Here is a tiny trained network, its code and every weight. The questions are about switching its units off for an input and a class, where a switched-off unit gives its printed mean instead of its output.

import numpy as np


def w(rows, s, z=0):
    codes = np.array(rows[::2]) - 128.0
    scale = np.full(codes.shape[1], s)
    scale[-1] = z or s
    return codes * scale


def f(y):
    return np.maximum(y, 0)


def log_softmax(a):
    a = a - a.max(-1, keepdims=True)
    return a - np.log(np.exp(a).sum(-1, keepdims=True))


def net(x, mask):
    res = np.array(x, float).reshape(1, 7) / 4 @ E
    y = f(res @ A[0][:, :-1].T + A[0][:, -1])
    res = res + np.where(mask, y, B[0][:, -1]) @ B[0][:, :-1]
    return log_softmax(res[-1] @ U[:, :-1].T + U[:, -1])


A, B = {}, {}
E = w([
[216,52,72,97,100,212,170,133,9,152,108,152],'x0',
[124,134,122,131,140,131,140,128,126,121,129,126],'x1',
[113,128,122,142,143,141,153,136,125,133,137,138],'x2',
[130,149,119,145,109,131,122,107,114,124,116,121],'x3',
[96,189,98,23,15,101,178,225,111,195,62,112],'x4',
[218,149,147,194,168,76,232,120,198,201,131,56],'x5',
[121,113,137,125,133,116,127,133,120,142,137,127],'x6',
],0.012)
A[0] = w([
[114,115,122,136,121,101,149,130,129,108,169,132,101],'n0',
[213,80,101,123,89,174,160,105,117,131,151,139,111],'n1',
[229,151,151,147,141,111,185,152,135,179,102,102,42],'n2',
[144,110,100,154,162,129,117,129,145,139,122,126,104],'n3',
[111,119,160,160,158,144,135,114,147,142,148,114,117],'n4',
[163,116,103,115,123,111,170,108,157,129,87,132,62],'n5',
[13,133,142,97,122,172,46,90,109,62,164,172,51],'n6',
[157,156,195,166,145,98,129,106,199,123,153,85,124],'n7',
[8,196,172,128,124,98,88,171,187,96,106,117,44],'n8',
[63,111,123,120,117,126,82,126,114,84,128,187,210],'n9',
[181,142,134,160,159,148,101,112,144,144,151,115,123],'n10',
[91,105,92,55,91,174,149,181,52,121,77,157,95],'n11',
[113,124,148,102,112,152,128,114,83,142,111,152,89],'n12',
[111,95,44,113,83,143,123,155,72,118,119,138,95],'n13',
[111,114,185,149,144,106,157,72,138,117,128,92,138],'n14',
[133,138,134,160,131,130,145,95,190,119,161,104,132],'n15',
[138,129,175,166,188,109,116,96,156,118,157,126,118],'n16',
[141,68,179,174,157,146,110,90,115,90,108,176,215],'n17',
[99,187,131,98,86,108,165,173,155,194,75,118,45],'n18',
[176,63,127,174,191,171,74,82,96,55,172,153,38],'n19',
[218,63,77,126,140,177,147,93,101,169,121,122,6],'n20',
],0.011,0.014)
B[0] = w([
[128,156,120,131,88,150,114,88,152,121,121,115,134],'n0',
[60,157,97,90,85,121,141,168,108,110,185,100,206],'n1',
[31,105,108,113,78,192,125,191,21,116,255,9,194],'n2',
[152,149,150,164,101,111,113,140,136,160,94,133,151],'n3',
[126,121,187,134,126,170,106,88,146,113,97,142,170],'n4',
[121,130,96,120,87,132,123,152,83,153,145,120,144],'n5',
[88,233,122,172,198,37,191,148,238,37,178,128,233],'n6',
[167,123,145,160,172,120,102,67,141,84,60,187,223],'n7',
[100,93,50,131,55,167,135,208,11,141,198,21,221],'n8',
[103,77,96,91,93,123,153,190,39,130,146,79,245],'n9',
[193,148,169,166,134,127,147,70,113,134,128,144,180],'n10',
[187,49,107,125,145,204,43,69,129,179,50,161,235],'n11',
[165,121,157,86,156,168,102,84,136,178,127,128,157],'n12',
[201,68,144,70,87,158,76,76,181,202,111,156,195],'n13',
[159,135,204,96,156,161,177,84,139,130,94,180,187],'n14',
[146,119,145,97,109,123,116,83,167,87,78,192,192],'n15',
[153,88,166,129,151,160,117,90,194,131,67,184,210],'n16',
[107,192,144,150,206,55,176,143,183,107,172,105,252],'n17',
[80,202,147,171,215,64,204,161,198,73,210,44,194],'n18',
[48,42,73,96,3,181,115,231,20,176,191,26,234],'n19',
[35,242,129,168,235,23,199,191,250,6,186,128,190],'n20',
],0.0075,0.018)
U = w([
[112,182,137,176,166,75,174,142,224,36,174,128,244],'0',
[112,83,57,128,51,230,142,176,55,130,183,80,109],'1',
[254,89,140,143,122,217,93,57,164,135,51,253,2],'2',
],0.0091,0.0019)

Each question gives the input, the list of numbers given to net, and the class t.
The units are the neurons (one row each of A and B). Each row of codes is followed by its name. A weight is (code - 128) times the scale printed after its matrix; where a second scale follows, it is the last column's (A, B and U).
mask holds one flag per neuron, in row order. A switched-off neuron (its flag False) gives its mean, the last column of its row in B, instead of its output. The means were averaged over made-up inputs and are rounded, as every weight is.
A unit's drop is (log p(t) with every unit on - log p(t) with that unit switched off) / (log p(t) with every unit on - log p(t) with every unit switched off).
most important unit: the unit with the biggest drop
k most important neurons: the k neurons with the biggest drops, biggest first
drop when u is switched off: that unit's drop, to one decimal
input [0,-8,-7,-3,0,-5,-2], class 0: most important unit => n6
input [6,-6,-7,7,-6,2,6], class 0: 3 most important neurons => (n20; n17; n8)
input [1,3,-6,4,2,6,-1], class 1: 3 most important neurons => (n2; n6; n17)
input [4,5,0,-2,1,-2,4], class 2: 4 most important neurons => (n19; n8; n2; n11)
input [-6,5,-5,-8,6,0,-4], class 1: 4 most important neurons => (n8; n6; n17; n20)
input [-1,1,-5,3,7,2,8], class 0: 4 most important neurons => (n18; n19; n9; n8)
input [-8,-4,7,7,3,-7,1], class 1: 2 most important neurons => (n8; n9)
input [7,-1,-4,-8,-6,3,-3], class 0: 2 most important neurons => (n20; n17)
input [0,-4,-7,-7,-4,-7,7], class 0: 4 most important neurons => (n6; n17; n8; n2)
input [0,-3,-4,-5,-7,4,-3], class 2: 2 most important neurons => (n6; n16)
input [2,-7,-2,4,2,8,8], class 1: 3 most important neurons => (n2; n6; n17)
input [-4,-1,5,5,-2,2,8], class 2: drop when n6 is switched off => 0.1
input [-6,0,3,6,5,-3,-2], class 1: drop when n8 is switched off => 2.9
input [2,5,-7,-7,7,-6,3], class 2: most important unit => n11
input [5,6,-8,4,-3,1,5], class 0: drop when n9 is switched off => 0.3
